Here is a tiny trained network, its code and every weight. The questions are about switching its units off for an input and a target symbol, where a switched-off unit gives its printed mean instead of its output.

import numpy as np


def w(rows, s, z=0):
    codes = np.array(rows[::2]) - 128.0
    scale = np.full(codes.shape[1], s)
    scale[-1] = z or s
    return codes * scale


def norm(h):
    return h / np.sqrt((h * h).mean(-1, keepdims=True) + 1e-5)


def f(y):
    return np.maximum(y, 0)


def softmax(a):
    e = np.exp(a - a.max(-1, keepdims=True))
    return e / e.sum(-1, keepdims=True)


def log_softmax(a):
    a = a - a.max(-1, keepdims=True)
    return a - np.log(np.exp(a).sum(-1, keepdims=True))


def net(x, mask):
    ids = ['αθλσφω'.index(c) for c in x.split()]
    T = len(ids)
    res = E[ids] + P[:T]
    r = norm(res)
    for j in range(3):
        rows = slice(4 * j, 4 * j + 4)
        q, k, v = (r @ M[0][rows].T for M in (Q, K, V))
        z = softmax(np.where(np.tri(T) > 0, q @ k.T / 4**0.5, -1e9)) @ v
        o = O[0][rows]
        res = res + np.where(mask[j], z, o[:, -1]) @ o[:, :-1]
    y = f(norm(res) @ A[0][:, :-1].T + A[0][:, -1])
    res = res + np.where(mask[3:7], y, B[0][:, -1]) @ B[0][:, :-1]
    return log_softmax(norm(res)[-1] @ U[:, :-1].T + U[:, -1])


Q, K, V, O, A, B = {}, {}, {}, {}, {}, {}
E = w([
[145,157,129,105,124],'α',
[195,123,111,140,140],'θ',
[169,150,101,154,146],'λ',
[179,130,116,113,135],'σ',
[153,105,172,182,76],'φ',
[19,251,68,46,251],'ω',
],0.0019)
P = w([
[83,206,56,112,9],'0',
[140,194,141,115,65],'1',
[33,134,24,95,56],'2',
[166,191,183,111,114],'3',
[9,74,25,93,109],'4',
[151,155,202,93,180],'5',
[2,28,76,86,179],'6',
[97,108,224,114,255],'7',
[41,66,73,105,227],'8',
],0.001)
Q[0] = w([
[155,142,115,79,147],'head 1',
[82,106,201,77,67],'head 1',
[155,129,142,90,137],'head 1',
[92,136,148,130,105],'head 1',
[30,47,43,115,128],'head 2',
[147,163,121,78,254],'head 2',
[162,110,32,56,252],'head 2',
[59,61,49,123,97],'head 2',
[163,121,128,118,138],'head 3',
[87,128,113,144,107],'head 3',
[74,134,121,130,116],'head 3',
[98,133,107,111,155],'head 3',
],0.0088)
K[0] = w([
[162,92,161,100,188],'head 1',
[120,195,169,69,44],'head 1',
[155,82,220,99,157],'head 1',
[108,184,117,91,78],'head 1',
[206,210,241,115,187],'head 2',
[42,38,146,115,253],'head 2',
[86,52,232,135,243],'head 2',
[191,196,209,155,155],'head 2',
[74,78,110,137,139],'head 3',
[151,189,149,119,118],'head 3',
[169,172,149,130,132],'head 3',
[165,120,125,100,157],'head 3',
],0.0059)
V[0] = w([
[107,159,148,83,118],'head 1',
[88,114,107,107,162],'head 1',
[48,159,118,104,88],'head 1',
[93,131,89,185,158],'head 1',
[206,97,175,252,88],'head 2',
[150,141,41,232,207],'head 2',
[120,191,87,156,118],'head 2',
[44,199,153,171,119],'head 2',
[97,104,60,99,106],'head 3',
[125,104,106,128,162],'head 3',
[137,117,161,141,93],'head 3',
[83,140,82,115,80],'head 3',
],0.0033)
O[0] = w([
[179,109,124,182,142,130],'head 1',
[145,146,153,125,105,93],'head 1',
[212,101,134,122,142,154],'head 1',
[126,116,186,37,111,154],'head 1',
[175,142,212,151,154,88],'head 2',
[195,36,151,83,80,225],'head 2',
[125,88,117,73,141,252],'head 2',
[4,65,163,94,169,167],'head 2',
[123,141,175,168,167,176],'head 3',
[120,161,119,147,110,91],'head 3',
[117,111,117,120,115,109],'head 3',
[125,122,192,140,170,217],'head 3',
],0.0032,0.0017)
A[0] = w([
[64,65,216,228,8,193],'neuron 1',
[50,42,106,112,80,6],'neuron 2',
[186,147,197,181,3,130],'neuron 3',
[82,78,204,178,40,123],'neuron 4',
],0.0036,0.0019)
B[0] = w([
[148,221,156,91,26,248],'neuron 1',
[144,125,155,255,84,178],'neuron 2',
[59,189,162,131,16,209],'neuron 3',
[126,206,124,113,68,209],'neuron 4',
],0.0057,0.0015)
U = w([
[2,157,54,66,178,159],'α',
[115,210,172,124,23,202],'θ',
[188,25,149,50,131,145],'λ',
[226,188,21,155,150,4],'σ',
[119,166,252,194,225,88],'φ',
[56,39,122,248,98,131],'ω',
],0.0077,0.0029)

Each question gives the input, a string of symbols that net reads in full, and the target symbol t.
The units are the heads (4 rows each of Q, K, V and O) and the neurons (one row each of A and B). Each row of codes is followed by its name. A weight is (code - 128) times the scale printed after its matrix; where a second scale follows, it is the last column's (O, A, B and U).
mask holds one flag per unit, heads first, then neurons. A switched-off unit (its flag False) gives its mean, the last column of its rows in O or B, instead of its output. The means were averaged over made-up inputs and are rounded, as every weight is.
A unit's drop is (log p(t) with every unit on - log p(t) with that unit switched off) / (log p(t) with every unit on - log p(t) with every unit switched off).
The circuit of an input: a set's keep is (log p(t) with only the set's units on - log p(t) with every unit switched off) / (log p(t) with every unit on - log p(t) with every unit switched off). Starting from all 7 units, units are removed one at a time, each time the one whose removal leaves the highest keep (on an exact tie, the one counted first), for as long as the keep stays at least 0.8.
units of the circuit, in order: the units of the circuit, biggest drop first
unit that matters most: the unit with the biggest drop
k most important neurons: the k neurons with the biggest drops, biggest first
which heads matter: for each layer, one digit per head in row order, 1 if its drop is at least 0.15 and else 0, layers parted by /
drop of u: that unit's drop, to one decimal
input λ λ φ α λ θ, target λ: units of the circuit, in order : (head 2; neuron 1)
input λ λ λ ω α, target ω: which heads matter : 000
input λ λ α λ ω λ α, target λ: unit that matters most : head 2
input φ λ λ λ λ α α, target α: 2 most important neurons : (neuron 1; neuron 3)
input σ φ ω λ, target ω: units of the circuit, in order : (head 2; neuron 2; neuron 1)
input σ σ θ, target σ: which heads matter : 010
input λ σ θ, target σ: units of the circuit, in order : (head 2; neuron 1; neuron 3; head 1)
input φ λ φ ω λ φ λ ω σ, target ω: units of the circuit, in order : (head 2; neuron 2; neuron 1)
input λ λ λ λ ω σ α, target σ: units of the circuit, in order : (head 2; neuron 3; neuron 1)
input λ φ φ λ λ λ, target λ: units of the circuit, in order : (head 2; neuron 1)
input λ φ φ σ σ, target σ: units of the circuit, in order : (head 2; neuron 1; neuron 3)
input λ φ λ λ φ φ α, target φ: units of the circuit, in order : (head 2; neuron 1)
input θ σ α λ φ ω λ, target ω: which heads matter : 000
input φ φ ω θ, target ω: 2 most important neurons : (neuron 2; neuron 1)
input λ ω α, target ω: which heads matter : 010
input φ λ α λ λ φ λ, target φ: units of the circuit, in order : (head 2)
input ω φ θ α σ α, target σ: 2 most important neurons : (neuron 1; neuron 4)
input θ σ λ, target σ: drop of neuron 1 : 0.2
input ω α λ θ λ α φ λ θ, target λ: drop of head 1 : 0.1
input λ λ λ α σ, target α: drop of head 3 : 0.0
input λ ω λ φ λ φ α θ, target α: most important neuron : (neuron 2)
